Here is a tiny trained network, its code and every weight. The questions are about switching its units off for an input and a class, where a switched-off unit gives its printed mean instead of its output.

import numpy as np


def w(rows, s, z=0):
    codes = np.array(rows[::2]) - 128.0
    scale = np.full(codes.shape[1], s)
    scale[-1] = z or s
    return codes * scale


def f(y):
    return y / 2 * (1 + np.tanh(0.7978845608 * (y + 0.044715 * y**3)))


def log_softmax(a):
    a = a - a.max(-1, keepdims=True)
    return a - np.log(np.exp(a).sum(-1, keepdims=True))


def net(x, mask):
    res = np.array(x, float).reshape(1, 4) / 4 @ E
    y = f(res @ A[0][:, :-1].T + A[0][:, -1])
    res = res + np.where(mask, y, B[0][:, -1]) @ B[0][:, :-1]
    return log_softmax(res[-1] @ U[:, :-1].T + U[:, -1])


A, B = {}, {}
E = w([
[203,210,216,159,186,120],'x0',
[59,151,158,56,183,225],'x1',
[44,255,86,180,100,114],'x2',
[124,86,199,235,20,203],'x3',
],0.009)
A[0] = w([
[105,147,162,85,131,169,19],'N0',
[96,216,82,151,70,94,67],'N1',
[169,172,166,201,202,130,11],'N2',
[155,115,163,161,82,141,3],'N3',
[196,79,177,113,99,174,136],'N4',
[247,216,241,146,206,117,124],'N5',
[125,141,160,184,114,218,41],'N6',
[167,86,104,77,181,105,77],'N7',
[120,177,141,48,150,235,100],'N8',
[93,151,163,220,84,152,62],'N9',
[102,192,83,139,60,149,123],'N10',
[161,112,73,111,185,79,126],'N11',
[225,203,102,148,147,196,44],'N12',
[133,163,101,81,142,122,6],'N13',
[131,168,215,128,162,124,96],'N14',
[83,212,135,201,162,140,225],'N15',
[93,97,195,194,33,147,155],'N16',
[108,88,191,152,133,155,3],'N17',
[218,131,108,160,80,38,96],'N18',
[68,37,72,112,132,174,158],'N19',
[165,133,126,159,114,15,82],'N20',
[201,146,129,161,115,40,44],'N21',
[86,196,101,192,143,112,31],'N22',
[98,96,149,164,82,158,11],'N23',
[109,155,139,61,140,195,70],'N24',
[101,78,64,95,83,142,38],'N25',
[159,210,92,50,171,36,138],'N26',
[88,135,97,122,191,62,18],'N27',
[114,41,153,129,69,162,147],'N28',
[145,83,64,140,71,13,66],'N29',
[200,80,222,148,206,111,31],'N30',
[147,52,228,121,70,147,118],'N31',
[124,179,196,70,161,183,119],'N32',
[114,156,120,96,156,75,14],'N33',
[100,216,120,117,94,122,50],'N34',
[100,131,19,38,129,79,157],'N35',
[93,133,146,92,162,140,29],'N36',
[79,125,115,101,171,220,136],'N37',
[174,63,132,60,189,72,112],'N38',
],0.011,0.0052)
B[0] = w([
[138,72,92,178,74,209,140],'N0',
[176,73,86,139,184,128,185],'N1',
[118,151,38,68,47,99,171],'N2',
[151,154,93,141,108,177,160],'N3',
[158,154,94,120,213,121,196],'N4',
[87,129,73,123,97,41,248],'N5',
[101,187,90,152,102,183,172],'N6',
[177,179,91,100,170,176,170],'N7',
[95,60,146,213,147,201,188],'N8',
[131,191,107,137,139,178,189],'N9',
[200,124,88,136,187,87,173],'N10',
[128,154,121,137,159,168,181],'N11',
[137,137,48,78,70,81,156],'N12',
[158,156,74,125,84,207,144],'N13',
[87,116,73,98,79,63,167],'N14',
[170,87,115,133,203,58,208],'N15',
[104,229,172,156,129,142,236],'N16',
[174,142,102,120,109,190,149],'N17',
[98,51,178,212,126,187,208],'N18',
[100,94,73,121,116,17,205],'N19',
[70,87,165,196,110,189,187],'N20',
[84,68,144,194,70,171,184],'N21',
[186,61,68,74,193,186,167],'N22',
[139,189,56,104,92,160,162],'N23',
[113,73,151,182,75,169,164],'N24',
[109,129,1,64,63,9,169],'N25',
[112,233,180,165,121,154,230],'N26',
[155,186,84,152,105,190,163],'N27',
[162,161,114,128,149,111,208],'N28',
[72,54,148,207,90,155,195],'N29',
[164,75,45,135,143,69,189],'N30',
[165,159,145,115,190,164,213],'N31',
[83,80,152,163,100,127,178],'N32',
[160,188,66,116,83,210,151],'N33',
[219,59,82,98,180,166,160],'N34',
[116,193,129,118,124,86,221],'N35',
[131,132,79,200,100,179,142],'N36',
[63,57,171,204,100,154,184],'N37',
[169,165,117,120,182,168,194],'N38',
],0.0091,0.014)
U = w([
[134,247,110,126,140,186,118],'0',
[84,42,141,169,85,180,119],'1',
[205,102,82,106,246,133,115],'2',
[104,144,65,105,49,40,107],'3',
[79,164,204,147,241,46,250],'4',
[131,121,180,93,100,130,104],'5',
],0.015)

Each question gives the input, the list of numbers given to net, and the class t.
The units are the neurons (one row each of A and B). Each row of codes is followed by its name. A weight is (code - 128) times the scale printed after its matrix; where a second scale follows, it is the last column's (A, B and U).
mask holds one flag per neuron, in row order. A switched-off neuron (its flag False) gives its mean, the last column of its row in B, instead of its output. The means were averaged over made-up inputs and are rounded, as every weight is.
A unit's drop is (log p(t) with every unit on - log p(t) with that unit switched off) / (log p(t) with every unit on - log p(t) with every unit switched off).
The circuit of an input: a set's keep is (log p(t) with only the set's units on - log p(t) with every unit switched off) / (log p(t) with every unit on - log p(t) with every unit switched off). Starting from the 12 units with the biggest drops (on a tie, the unit counted first), units are removed one at a time, each time the one whose removal leaves the highest keep (on an exact tie, the one counted first), for as long as the keep stays at least 0.8.
circuit, biggest first: the units of the circuit, biggest drop first
unit that matters most: the unit with the biggest drop
k most important neurons: the k neurons with the biggest drops, biggest first
drop when u is switched off: that unit's drop, to one decimal
input [8,-6,3,-4], class 3: unit that matters most -> N5
input [-2,-6,7,-3], class 2: 3 most important neurons -> (N1; N10; N22)
input [-8,6,-7,7], class 3: 2 most important neurons -> (N19; N25)
input [-8,0,-8,3], class 2: 2 most important neurons -> (N31; N4)
input [-8,5,8,3], class 2: circuit, biggest first -> (N10; N1)
input [-6,-2,2,-6], class 0: 4 most important neurons -> (N5; N26; N27; N11)
input [5,-6,6,4], class 1: 3 most important neurons -> (N21; N18; N20)
input [-3,-3,8,7], class 2: 3 most important neurons -> (N1; N10; N15)
input [-7,-2,-5,6], class 3: 3 most important neurons -> (N19; N25; N26)
input [-6,-6,5,0], class 1: 2 most important neurons -> (N29; N5)
input [-4,4,1,0], class 1: 3 most important neurons -> (N5; N37; N8)
input [6,8,-8,3], class 1: 2 most important neurons -> (N32; N8)
input [-1,-5,-6,6], class 0: 2 most important neurons -> (N16; N15)
input [-8,-4,-6,5], class 3: circuit, biggest first -> (N25)
input [3,-4,-3,1], class 1: drop when N18 is switched off -> 0.2
input [8,-1,-5,-6], class 3: drop when N5 is switched off -> 0.7
input [4,4,8,6], class 2: drop when N15 is switched off -> 0.4
